Below are the code and all the weights of a small trained network. Each question names an input and a target symbol and asks about switching units off, where a switched-off unit gives its printed mean instead of its output.

import numpy as np


def w(rows, s, z=0):
    codes = np.array(rows[::2]) - 128.0
    scale = np.full(codes.shape[1], s)
    scale[-1] = z or s
    return codes * scale


def f(y):
    return y / 2 * (1 + np.tanh(0.7978845608 * (y + 0.044715 * y**3)))


def softmax(a):
    e = np.exp(a - a.max(-1, keepdims=True))
    return e / e.sum(-1, keepdims=True)


def log_softmax(a):
    a = a - a.max(-1, keepdims=True)
    return a - np.log(np.exp(a).sum(-1, keepdims=True))


def net(x, mask):
    ids = ['ΓΘηξπφ'.index(c) for c in x.split()]
    T = len(ids)
    res = E[ids] + P[:T]
    u = 0
    for l in range(2):
        r = res
        for j in range(2):
            rows = slice(4 * j, 4 * j + 4)
            q, k, v = (r @ M[l][rows].T for M in (Q, K, V))
            z = softmax(np.where(np.tri(T) > 0, q @ k.T / 4**0.5, -1e9)) @ v
            o = O[l][rows]
            res = res + np.where(mask[u + j], z, o[:, -1]) @ o[:, :-1]
        u += 2
        y = f(res @ A[l][:, :-1].T + A[l][:, -1])
        res = res + np.where(mask[u : u + 8], y, B[l][:, -1]) @ B[l][:, :-1]
        u += 8
    return log_softmax(res[-1] @ U[:, :-1].T + U[:, -1])


Q, K, V, O, A, B = {}, {}, {}, {}, {}, {}
E = w([
[62,109,250,205,35],'Γ',
[189,246,202,129,234],'Θ',
[177,155,72,223,34],'η',
[108,254,177,95,95],'ξ',
[1,152,96,89,181],'π',
[83,68,122,25,60],'φ',
],0.0069)
P = w([
[89,19,172,59,147],'0',
[179,58,190,254,47],'1',
[99,140,193,215,75],'2',
[128,108,125,202,88],'3',
[74,212,111,125,148],'4',
[78,183,118,112,140],'5',
[79,158,151,100,100],'6',
[89,107,125,113,109],'7',
[86,128,150,96,94],'8',
[101,111,111,82,113],'9',
],0.0041)
Q[0] = w([
[108,186,180,255,88],'0.h1',
[95,118,104,65,191],'0.h1',
[163,109,90,172,178],'0.h1',
[112,86,198,164,119],'0.h1',
[58,184,80,133,49],'0.h2',
[181,160,98,75,190],'0.h2',
[116,65,89,91,171],'0.h2',
[170,114,112,88,218],'0.h2',
],0.0085)
K[0] = w([
[95,54,106,53,200],'0.h1',
[193,82,139,161,81],'0.h1',
[151,183,225,153,162],'0.h1',
[130,135,92,114,174],'0.h1',
[24,86,155,2,149],'0.h2',
[145,157,150,202,79],'0.h2',
[107,119,158,180,96],'0.h2',
[198,134,180,188,38],'0.h2',
],0.0074)
V[0] = w([
[146,160,15,233,123],'0.h1',
[99,101,15,150,198],'0.h1',
[183,181,17,129,163],'0.h1',
[71,198,183,111,159],'0.h1',
[79,140,125,129,3],'0.h2',
[54,152,89,52,184],'0.h2',
[94,72,14,114,135],'0.h2',
[100,125,176,237,114],'0.h2',
],0.0063)
O[0] = w([
[59,98,226,237,134,70],'0.h1',
[11,121,110,214,126,101],'0.h1',
[66,204,180,244,104,2],'0.h1',
[183,179,139,139,237,217],'0.h1',
[191,82,193,61,115,207],'0.h2',
[98,155,6,143,165,232],'0.h2',
[1,61,99,146,60,135],'0.h2',
[130,78,222,129,198,175],'0.h2',
],0.0055,0.0024)
A[0] = w([
[120,94,151,188,96,240],'0.n1',
[199,157,122,236,11,205],'0.n2',
[131,29,213,132,27,4],'0.n3',
[45,36,112,239,158,94],'0.n4',
[145,226,188,171,206,97],'0.n5',
[249,146,228,67,159,173],'0.n6',
[129,159,1,70,29,178],'0.n7',
[50,94,8,133,137,230],'0.n8',
],0.0069,0.0028)
B[0] = w([
[78,167,163,95,82,163],'0.n1',
[2,195,87,96,167,177],'0.n2',
[186,127,191,180,149,129],'0.n3',
[128,218,175,81,149,141],'0.n4',
[217,42,87,219,51,150],'0.n5',
[164,69,45,228,200,206],'0.n6',
[70,131,41,66,57,203],'0.n7',
[14,169,139,74,155,252],'0.n8',
],0.0062,0.0039)
Q[1] = w([
[164,3,111,191,127],'1.h1',
[247,98,111,181,128],'1.h1',
[123,179,160,84,226],'1.h1',
[18,151,147,74,129],'1.h1',
[36,142,70,79,150],'1.h2',
[78,182,171,144,77],'1.h2',
[86,218,131,86,179],'1.h2',
[14,111,120,98,203],'1.h2',
],0.0064)
K[1] = w([
[167,142,180,167,107],'1.h1',
[188,116,217,129,144],'1.h1',
[116,159,70,111,98],'1.h1',
[17,96,63,82,151],'1.h1',
[208,121,180,164,186],'1.h2',
[143,90,170,175,139],'1.h2',
[157,92,69,139,143],'1.h2',
[217,69,138,254,83],'1.h2',
],0.0078)
V[1] = w([
[135,147,18,114,121],'1.h1',
[121,50,49,70,110],'1.h1',
[136,41,226,109,151],'1.h1',
[212,92,164,86,19],'1.h1',
[50,228,197,156,56],'1.h2',
[141,107,205,190,89],'1.h2',
[120,139,68,89,254],'1.h2',
[157,143,102,197,153],'1.h2',
],0.0068)
O[1] = w([
[167,202,145,166,75,211],'1.h1',
[139,155,254,168,145,227],'1.h1',
[66,104,122,94,182,65],'1.h1',
[31,108,168,213,122,1],'1.h1',
[235,46,124,91,83,70],'1.h2',
[67,56,98,62,139,89],'1.h2',
[178,195,92,154,166,195],'1.h2',
[118,136,80,139,149,141],'1.h2',
],0.0067,0.0065)
A[1] = w([
[161,103,89,169,116,101],'1.n1',
[107,125,150,131,193,215],'1.n2',
[136,99,196,67,93,67],'1.n3',
[162,2,127,154,136,29],'1.n4',
[70,126,150,104,93,250],'1.n5',
[171,114,110,73,66,178],'1.n6',
[70,95,122,96,88,183],'1.n7',
[135,135,139,183,157,220],'1.n8',
],0.0091,0.0022)
B[1] = w([
[87,114,120,193,127,149],'1.n1',
[133,241,244,32,173,223],'1.n2',
[159,120,39,225,52,183],'1.n3',
[135,138,112,160,136,186],'1.n4',
[8,1,159,89,160,231],'1.n5',
[225,91,97,101,199,253],'1.n6',
[158,63,79,92,186,168],'1.n7',
[96,139,211,156,81,217],'1.n8',
],0.0043,0.0034)
U = w([
[80,157,1,203,89,23],'Γ',
[84,155,132,133,194,42],'Θ',
[139,144,90,197,161,113],'η',
[98,150,179,168,61,75],'ξ',
[203,177,100,88,100,68],'π',
[114,81,68,106,114,255],'φ',
],0.0075,0.0026)

Each question gives the input, a string of symbols that net reads in full, and the target symbol t.
The units are the heads (4 rows each of Q, K, V and O) and the neurons (one row each of A and B). Each row of codes is followed by its name. A weight is (code - 128) times the scale printed after its matrix; where a second scale follows, it is the last column's (O, A, B and U).
mask holds one flag per unit, layer by layer, with each layer's heads first. A switched-off unit (its flag False) gives its mean, the last column of its rows in O or B, instead of its output. The means were averaged over made-up inputs and are rounded, as every weight is.
A unit's drop is (log p(t) with every unit on - log p(t) with that unit switched off) / (log p(t) with every unit on - log p(t) with every unit switched off).
top k neurons: the k neurons with the biggest drops, biggest first
k most important neurons of layer l: the k neurons of layer l with the biggest drops, biggest first
heads that matter: for each layer, one digit per head in row order, 1 if its drop is at least 0.15 and else 0, layers parted by /
drop when u is switched off: that unit's drop, to one decimal
input φ π η, target ξ: top neuron : (0.n7)
input Γ π η, target Θ: heads that matter : 11 / 11
input η φ π Γ η π π η, target φ: heads that matter : 11 / 01
input Θ π η Θ π π φ π Θ η, target Γ: heads that matter : 01 / 01
input π Θ η π Θ Γ Θ, target η: 3 most important neurons of layer 0 : (0.n5; 0.n6; 0.n8)
input η Γ η ξ ξ Θ, target φ: 2 most important neurons of layer 0 : (0.n3; 0.n5)
input Γ φ ξ Γ π η, target Θ: top 2 neurons : (0.n6; 0.n2)
input π π Γ η η π Γ η φ Θ, target η: top 3 neurons : (0.n6; 0.n5; 0.n8)
input η π Γ π π π φ π, target φ: heads that matter : 11 / 01
input φ η Γ η η π π π φ φ, target ξ: heads that matter : 11 / 10
input π Γ φ, target π: heads that matter : 11 / 11
input η Γ π π Θ Γ, target φ: top 2 neurons : (0.n8; 0.n3)
input η φ φ η, target φ: heads that matter : 11 / 11
input η η η ξ, target φ: heads that matter : 11 / 11
input Γ Γ φ φ, target Θ: top 2 neurons : (0.n6; 1.n2)
input φ Γ φ η Γ, target ξ: top neuron : (0.n7)
input Γ Γ ξ, target Θ: drop when 1.n4 is switched off : 0.0
input Γ Γ π π Γ, target Θ: drop when 1.n2 is switched off : 0.1
input Γ Θ Γ π η π π π π, target Θ: drop when 0.h2 is switched off : 0.2
input π η π Γ π Γ, target π: most important neuron of layer 1 : (1.n6)
